Here is a tiny trained network, its code and every weight. The questions are about switching its units off for an input and a class, where a switched-off unit gives its printed mean instead of its output.

import numpy as np


def w(rows, s, z=0):
    codes = np.array(rows[::2]) - 128.0
    scale = np.full(codes.shape[1], s)
    scale[-1] = z or s
    return codes * scale


def f(y):
    return y / 2 * (1 + np.tanh(0.7978845608 * (y + 0.044715 * y**3)))


def log_softmax(a):
    a = a - a.max(-1, keepdims=True)
    return a - np.log(np.exp(a).sum(-1, keepdims=True))


def net(x, mask):
    res = np.array(x, float).reshape(1, 7) / 4 @ E
    y = f(res @ A[0][:, :-1].T + A[0][:, -1])
    res = res + np.where(mask, y, B[0][:, -1]) @ B[0][:, :-1]
    return log_softmax(res[-1] @ U[:, :-1].T + U[:, -1])


A, B = {}, {}
E = w([
[196,159,38,244,32,183,105],'x0',
[162,175,54,112,175,2,71],'x1',
[199,17,99,145,233,193,103],'x2',
[64,142,11,15,113,226,85],'x3',
[125,132,131,129,127,124,131],'x4',
[251,232,168,44,143,183,161],'x5',
[125,131,131,133,133,132,127],'x6',
],0.0053)
A[0] = w([
[169,143,66,209,42,158,119,112],'neuron 1',
[76,148,59,55,134,194,64,119],'neuron 2',
[17,39,91,189,116,103,122,100],'neuron 3',
[77,146,33,46,132,171,85,110],'neuron 4',
[219,200,158,59,136,176,158,113],'neuron 5',
[79,64,191,135,81,242,243,114],'neuron 6',
[152,129,188,207,158,78,163,100],'neuron 7',
[180,134,173,198,153,57,153,131],'neuron 8',
[81,143,48,47,121,180,74,114],'neuron 9',
[76,229,166,128,46,75,166,127],'neuron 10',
[215,201,146,59,146,173,173,95],'neuron 11',
[178,165,48,124,171,17,33,169],'neuron 12',
[67,122,191,54,198,103,151,101],'neuron 13',
[175,175,77,226,56,165,97,129],'neuron 14',
[220,195,157,65,135,173,175,119],'neuron 15',
[59,213,147,124,33,76,178,109],'neuron 16',
[167,167,72,215,65,169,102,119],'neuron 17',
[74,119,186,57,191,97,160,108],'neuron 18',
[200,44,111,145,212,164,89,142],'neuron 19',
[128,96,118,137,117,165,110,254],'neuron 20',
[201,39,119,143,209,161,86,132],'neuron 21',
[47,83,66,102,112,150,91,102],'neuron 22',
[67,125,192,59,197,98,147,105],'neuron 23',
[188,153,66,209,54,160,106,149],'neuron 24',
[52,93,183,48,177,95,160,110],'neuron 25',
[166,121,203,203,148,77,134,99],'neuron 26',
[96,93,182,156,107,238,233,194],'neuron 27',
[3,59,95,191,127,105,115,100],'neuron 28',
[209,191,139,99,146,156,178,182],'neuron 29',
[83,146,49,46,122,185,91,110],'neuron 30',
[161,175,40,118,201,22,71,116],'neuron 31',
[57,201,158,106,26,72,162,114],'neuron 32',
[167,115,205,195,140,78,130,106],'neuron 33',
[195,36,90,143,211,159,143,131],'neuron 34',
[166,121,188,191,136,69,154,111],'neuron 35',
[140,133,123,128,128,129,120,155],'neuron 36',
[157,166,50,125,193,23,68,105],'neuron 37',
],0.0059,0.0091)
B[0] = w([
[203,67,112,56,223,130,127,167],'neuron 1',
[159,156,229,199,121,119,214,167],'neuron 2',
[173,159,94,249,139,37,33,161],'neuron 3',
[169,160,235,189,121,139,230,164],'neuron 4',
[130,130,86,235,128,27,56,164],'neuron 5',
[167,99,218,114,36,145,57,168],'neuron 6',
[154,156,174,171,121,156,188,150],'neuron 7',
[118,144,178,135,113,151,177,168],'neuron 8',
[171,165,233,201,134,126,239,164],'neuron 9',
[82,197,85,120,189,213,91,166],'neuron 10',
[166,149,72,253,117,50,51,154],'neuron 11',
[97,100,240,50,29,154,106,196],'neuron 12',
[210,53,87,106,180,149,125,151],'neuron 13',
[171,79,114,48,213,123,147,183],'neuron 14',
[128,133,82,223,138,9,63,165],'neuron 15',
[118,203,87,138,212,239,76,157],'neuron 16',
[192,47,115,52,232,124,136,170],'neuron 17',
[227,63,69,87,197,152,128,151],'neuron 18',
[58,226,110,127,158,186,109,183],'neuron 19',
[57,154,192,74,139,42,135,255],'neuron 20',
[67,216,110,137,166,194,111,177],'neuron 21',
[175,143,173,209,120,92,142,142],'neuron 22',
[244,40,64,88,216,163,124,152],'neuron 23',
[149,80,112,49,206,103,144,193],'neuron 24',
[182,80,113,109,170,125,121,159],'neuron 25',
[154,140,175,171,124,172,212,152],'neuron 26',
[98,115,213,59,63,91,88,211],'neuron 27',
[178,139,89,216,142,42,49,159],'neuron 28',
[57,126,116,141,125,44,107,194],'neuron 29',
[166,150,214,210,137,130,218,162],'neuron 30',
[145,124,226,106,43,173,89,161],'neuron 31',
[120,205,76,129,216,215,88,159],'neuron 32',
[154,155,184,173,135,170,221,153],'neuron 33',
[56,221,107,134,165,203,84,175],'neuron 34',
[141,158,190,165,114,181,204,153],'neuron 35',
[101,126,135,111,133,111,140,147],'neuron 36',
[161,114,205,113,37,169,76,152],'neuron 37',
],0.0056,0.0083)
U = w([
[162,146,158,204,121,147,254,90],'0',
[144,124,89,219,126,53,47,90],'1',
[204,59,92,57,190,146,141,86],'2',
[80,138,128,102,124,107,139,255],'3',
[67,188,98,131,162,220,90,74],'4',
[85,122,127,101,111,96,138,239],'5',
[133,101,167,82,30,153,86,66],'6',
[98,82,27,139,49,163,195,66],'7',
],0.011,0.0075)

Each question gives the input, the list of numbers given to net, and the class t.
The units are the neurons (one row each of A and B). Each row of codes is followed by its name. A weight is (code - 128) times the scale printed after its matrix; where a second scale follows, it is the last column's (A, B and U).
mask holds one flag per neuron, in row order. A switched-off neuron (its flag False) gives its mean, the last column of its row in B, instead of its output. The means were averaged over made-up inputs and are rounded, as every weight is.
A unit's drop is (log p(t) with every unit on - log p(t) with that unit switched off) / (log p(t) with every unit on - log p(t) with every unit switched off).
The circuit of an input: a set's keep is (log p(t) with only the set's units on - log p(t) with every unit switched off) / (log p(t) with every unit on - log p(t) with every unit switched off). Starting from the 12 units with the biggest drops (on a tie, the unit counted first), units are removed one at a time, each time the one whose removal leaves the highest keep (on an exact tie, the one counted first), for as long as the keep stays at least 0.8.
circuit, biggest first: the units of the circuit, biggest drop first
most important unit: the unit with the biggest drop
k most important neurons: the k neurons with the biggest drops, biggest first
drop when u is switched off: that unit's drop, to one decimal
input [2,-2,3,-1,-5,-6,1], class 1: 2 most important neurons => [neuron 3; neuron 28]
input [-3,2,-5,-5,0,-8,8], class 1: circuit, biggest first => [neuron 3]
input [-6,-6,-6,-1,3,5,3], class 2: circuit, biggest first => [neuron 23; neuron 18]
input [-8,1,-8,2,7,6,-6], class 2: 3 most important neurons => [neuron 23; neuron 18; neuron 13]
input [5,-3,3,-7,-5,8,-8], class 1: circuit, biggest first => [neuron 15; neuron 5]
input [7,7,5,5,-3,-3,5], class 2: circuit, biggest first => [neuron 17; neuron 24]
input [-5,-4,3,0,-5,-7,-1], class 1: circuit, biggest first => [neuron 3; neuron 28]
input [6,-8,-1,8,-2,-6,0], class 0: circuit, biggest first => [neuron 9; neuron 2]
input [8,7,1,3,0,7,0], class 2: 3 most important neurons => [neuron 17; neuron 14; neuron 24]
input [2,1,-7,3,3,-3,2], class 4: circuit, biggest first => [neuron 16; neuron 32]
input [-8,2,-4,1,8,6,-4], class 2: 3 most important neurons => [neuron 23; neuron 18; neuron 13]
input [6,0,-7,1,-5,-3,0], class 4: 2 most important neurons => [neuron 16; neuron 10]
input [5,-6,5,-1,-3,6,7], class 5: 2 most important neurons => [neuron 27; neuron 3]
input [-2,-8,-2,2,-4,-6,7], class 6: circuit, biggest first => [neuron 6]
input [0,7,6,-4,6,4,0], class 6: circuit, biggest first => [neuron 12; neuron 31]
input [0,-7,6,-6,4,2,-3], class 6: 2 most important neurons => [neuron 27; neuron 6]
input [-1,-8,4,-3,3,6,3], class 6: 2 most important neurons => [neuron 6; neuron 27]
input [-7,8,-5,4,3,-1,-1], class 6: 3 most important neurons => [neuron 12; neuron 31; neuron 37]
input [0,5,-7,6,-6,-7,3], class 1: 3 most important neurons => [neuron 28; neuron 3; neuron 22]
input [4,8,8,1,8,5,-6], class 3: most important unit => neuron 12
input [1,-6,-7,-2,1,1,-1], class 4: drop when neuron 10 is switched off => 0.3
input [-6,-5,1,-3,-2,7,-3], class 1: drop when neuron 15 is switched off => 0.2
input [8,-8,1,-6,-7,3,-3], class 2: drop when neuron 17 is switched off => 0.2
